Here is a tiny trained network, its code and every weight. The questions are about switching its units off for an input and a target symbol, where a switched-off unit gives its printed mean instead of its output.

import numpy as np


def w(rows, s, z=0):
    codes = np.array(rows[::2]) - 128.0
    scale = np.full(codes.shape[1], s)
    scale[-1] = z or s
    return codes * scale


def norm(h):
    return h / np.sqrt((h * h).mean(-1, keepdims=True) + 1e-5)


def softmax(a):
    e = np.exp(a - a.max(-1, keepdims=True))
    return e / e.sum(-1, keepdims=True)


def log_softmax(a):
    a = a - a.max(-1, keepdims=True)
    return a - np.log(np.exp(a).sum(-1, keepdims=True))


def net(x, mask):
    ids = ['ΓΛΠΣΦΩαδεζημξτψ'.index(c) for c in x.split()]
    T = len(ids)
    res = E[ids] + P[:T]
    u = 0
    for l in range(2):
        r = norm(res)
        for j in range(3):
            rows = slice(2 * j, 2 * j + 2)
            q, k, v = (r @ M[l][rows].T for M in (Q, K, V))
            z = softmax(np.where(np.tri(T) > 0, q @ k.T / 2**0.5, -1e9)) @ v
            o = O[l][rows]
            res = res + np.where(mask[u + j], z, o[:, -1]) @ o[:, :-1]
        u += 3
    return log_softmax(norm(res)[-1] @ U[:, :-1].T + U[:, -1])


Q, K, V, O = {}, {}, {}, {}
E = w([
[102,156,79,127,83,122,171,91,26],'Γ',
[104,99,114,122,151,210,46,21,5],'Λ',
[168,44,106,119,44,82,75,69,113],'Π',
[149,39,116,211,160,101,149,140,49],'Σ',
[87,75,122,74,189,153,74,63,208],'Φ',
[86,119,160,137,166,30,115,36,107],'Ω',
[68,131,183,91,250,130,179,154,91],'α',
[177,54,148,91,158,105,102,185,66],'δ',
[92,33,190,120,107,116,215,82,151],'ε',
[50,117,111,15,100,88,111,186,106],'ζ',
[57,131,179,157,51,105,114,179,130],'η',
[79,146,141,242,169,150,145,201,134],'μ',
[172,153,117,79,63,158,237,100,164],'ξ',
[159,184,244,110,103,121,140,142,125],'τ',
[222,206,157,196,117,81,131,102,164],'ψ',
],0.022)
P = w([
[72,97,178,138,101,184,67,37,90],'0',
[79,101,178,139,105,158,84,59,105],'1',
[86,104,184,138,106,139,96,87,113],'2',
[95,107,168,132,107,112,124,101,124],'3',
[97,114,154,132,113,77,147,131,127],'4',
[98,125,139,138,109,40,173,136,125],'5',
[111,126,126,140,124,8,199,164,132],'6',
],0.015)
Q[0] = w([
[118,35,162,145,150,10,175,29,87],'0.h0',
[191,125,1,102,162,141,118,113,122],'0.h0',
[119,116,105,112,145,57,161,42,99],'0.h1',
[211,185,40,76,199,152,100,124,138],'0.h1',
[199,184,109,62,99,131,127,155,62],'0.h2',
[54,106,185,121,116,48,184,40,107],'0.h2',
],0.013)
K[0] = w([
[100,197,129,117,149,46,206,204,213],'0.h0',
[132,72,103,116,165,125,129,67,18],'0.h0',
[102,116,166,156,127,31,225,180,150],'0.h1',
[75,66,103,115,159,132,61,19,91],'0.h1',
[215,104,35,94,165,124,87,169,84],'0.h2',
[126,128,174,150,136,36,195,186,250],'0.h2',
],0.012)
V[0] = w([
[79,109,145,98,165,123,118,107,131],'0.h0',
[149,106,131,100,133,85,141,48,113],'0.h0',
[162,137,209,80,91,138,124,126,132],'0.h1',
[137,119,159,155,191,144,193,118,112],'0.h1',
[131,163,124,114,132,141,169,115,2],'0.h2',
[84,190,136,70,158,150,95,100,153],'0.h2',
],0.0096)
O[0] = w([
[110,100,32,196,177,120,134,141,169,214],'0.h0',
[254,123,41,163,181,129,140,98,140,253],'0.h0',
[120,110,180,59,224,162,225,112,77,202],'0.h1',
[116,111,156,241,146,178,147,154,128,169],'0.h1',
[137,192,93,126,101,181,203,221,135,137],'0.h2',
[92,240,80,130,116,62,141,51,157,112],'0.h2',
],0.0067,0.0058)
Q[1] = w([
[166,198,14,125,57,201,30,205,163],'1.h0',
[116,176,253,67,70,196,122,137,138],'1.h0',
[150,139,171,93,106,191,143,135,150],'1.h1',
[199,204,77,135,96,178,65,141,179],'1.h1',
[153,206,165,106,83,208,61,159,161],'1.h2',
[218,160,25,171,137,153,68,137,184],'1.h2',
],0.014)
K[1] = w([
[71,113,38,119,174,192,58,54,25],'1.h0',
[174,152,141,127,115,220,55,131,99],'1.h0',
[129,174,141,156,130,192,98,86,102],'1.h1',
[58,120,63,146,168,208,61,53,58],'1.h1',
[104,130,82,159,108,222,81,23,40],'1.h2',
[81,61,106,136,209,124,133,43,5],'1.h2',
],0.013)
V[1] = w([
[74,39,145,82,137,176,63,89,180],'1.h0',
[125,95,83,113,51,254,146,124,235],'1.h0',
[222,83,69,115,44,105,99,135,147],'1.h1',
[127,176,75,132,97,165,147,35,213],'1.h1',
[170,156,54,37,192,135,157,249,198],'1.h2',
[84,157,79,48,39,58,140,114,46],'1.h2',
],0.0068)
O[1] = w([
[112,115,40,176,138,42,122,175,88,144],'1.h0',
[89,1,128,133,99,83,192,141,94,75],'1.h0',
[166,87,150,110,66,136,104,43,116,84],'1.h1',
[154,136,187,160,93,95,209,107,196,130],'1.h1',
[55,67,118,183,158,201,87,19,91,1],'1.h2',
[102,98,66,42,142,124,143,131,207,135],'1.h2',
],0.0082,0.0088)
U = w([
[130,129,94,115,97,212,204,97,185,142],'Γ',
[100,204,55,133,54,124,196,98,31,59],'Λ',
[194,63,111,99,51,87,70,98,126,97],'Π',
[189,76,115,121,145,177,81,198,109,161],'Σ',
[81,149,161,159,177,1,97,27,119,36],'Φ',
[219,194,83,182,127,124,108,121,198,171],'Ω',
[38,165,128,246,134,198,136,133,171,157],'α',
[135,124,105,123,157,195,57,73,63,199],'δ',
[176,57,86,214,179,92,178,171,87,66],'ε',
[63,79,62,123,166,193,88,106,241,253],'ζ',
[92,107,100,26,139,68,114,182,131,88],'η',
[32,137,170,180,47,112,70,170,145,182],'μ',
[86,38,186,137,113,143,202,89,145,161],'ξ',
[81,170,156,97,243,177,190,153,101,33],'τ',
[174,166,244,88,116,154,106,127,118,131],'ψ',
],0.0093,0.0055)

Each question gives the input, a string of symbols that net reads in full, and the target symbol t.
The units are the heads (2 rows each of Q, K, V and O). Each row of codes is followed by its name. A weight is (code - 128) times the scale printed after its matrix; where a second scale follows, it is the last column's (O and U).
mask holds one flag per head, layer by layer. A switched-off head (its flag False) gives its mean, the last column of its rows in O, instead of its output. The means were averaged over made-up inputs and are rounded, as every weight is.
A unit's drop is (log p(t) with every unit on - log p(t) with that unit switched off) / (log p(t) with every unit on - log p(t) with every unit switched off).
The circuit of an input: a set's keep is (log p(t) with only the set's units on - log p(t) with every unit switched off) / (log p(t) with every unit on - log p(t) with every unit switched off). Starting from all 6 units, units are removed one at a time, each time the one whose removal leaves the highest keep (on an exact tie, the one counted first), for as long as the keep stays at least 0.8.
units of the circuit, in order: the units of the circuit, biggest drop first
unit that matters most: the unit with the biggest drop
heads that matter: for each layer, one digit per head in row order, 1 if its drop is at least 0.15 and else 0, layers parted by /
input ψ Λ τ Ω Ω, target τ: unit that matters most => 0.h1
input ψ Π Ω Ω δ τ Ω, target τ: heads that matter => 010 / 110
input Ω τ Ω ξ Ω τ, target τ: units of the circuit, in order => 0.h1, 1.h1
input μ Γ Π Σ Ω Γ Ω, target Ω: units of the circuit, in order => 1.h0, 0.h0
input Λ Λ τ Ω Γ ξ η, target ξ: heads that matter => 111 / 101
input ξ Ω ε Ω, target ε: units of the circuit, in order => 0.h0, 1.h0
input ε Π Σ α ε Γ Γ, target ε: units of the circuit, in order => 0.h2, 1.h0
input Φ Σ Γ Π μ Γ, target μ: heads that matter => 110 / 000
input η Π ψ Γ, target ψ: units of the circuit, in order => 1.h0, 0.h0
input Ω Ω ξ ξ Ω ξ Γ, target ξ: units of the circuit, in order => 1.h0, 1.h2
input Γ Ω Ω ε Λ, target ε: units of the circuit, in order => 1.h0, 0.h0
input τ ψ Ω Λ Γ ζ ε, target ζ: heads that matter => 000 / 001
input α Γ α Ω δ Γ, target δ: heads that matter => 000 / 011
input Ω α Π ξ Ω, target ξ: heads that matter => 000 / 100
input μ μ Ω Ω, target μ: units of the circuit, in order => 0.h0, 0.h1
input α Γ Λ Π Φ, target Φ: heads that matter => 001 / 000
input ψ ε μ ε ξ α, target ξ: units of the circuit, in order => 1.h0, 1.h1
input Λ Σ Ω, target Ω: units of the circuit, in order => 1.h0, 1.h2
input ε ζ ξ Ω Π, target ξ: unit that matters most => 0.h1
input Ω Γ ψ Λ ξ δ ξ, target ξ: units of the circuit, in order => 1.h2, 1.h0
input Ω Λ Ω Ω Ω Γ Λ, target Ω: unit that matters most => 1.h0
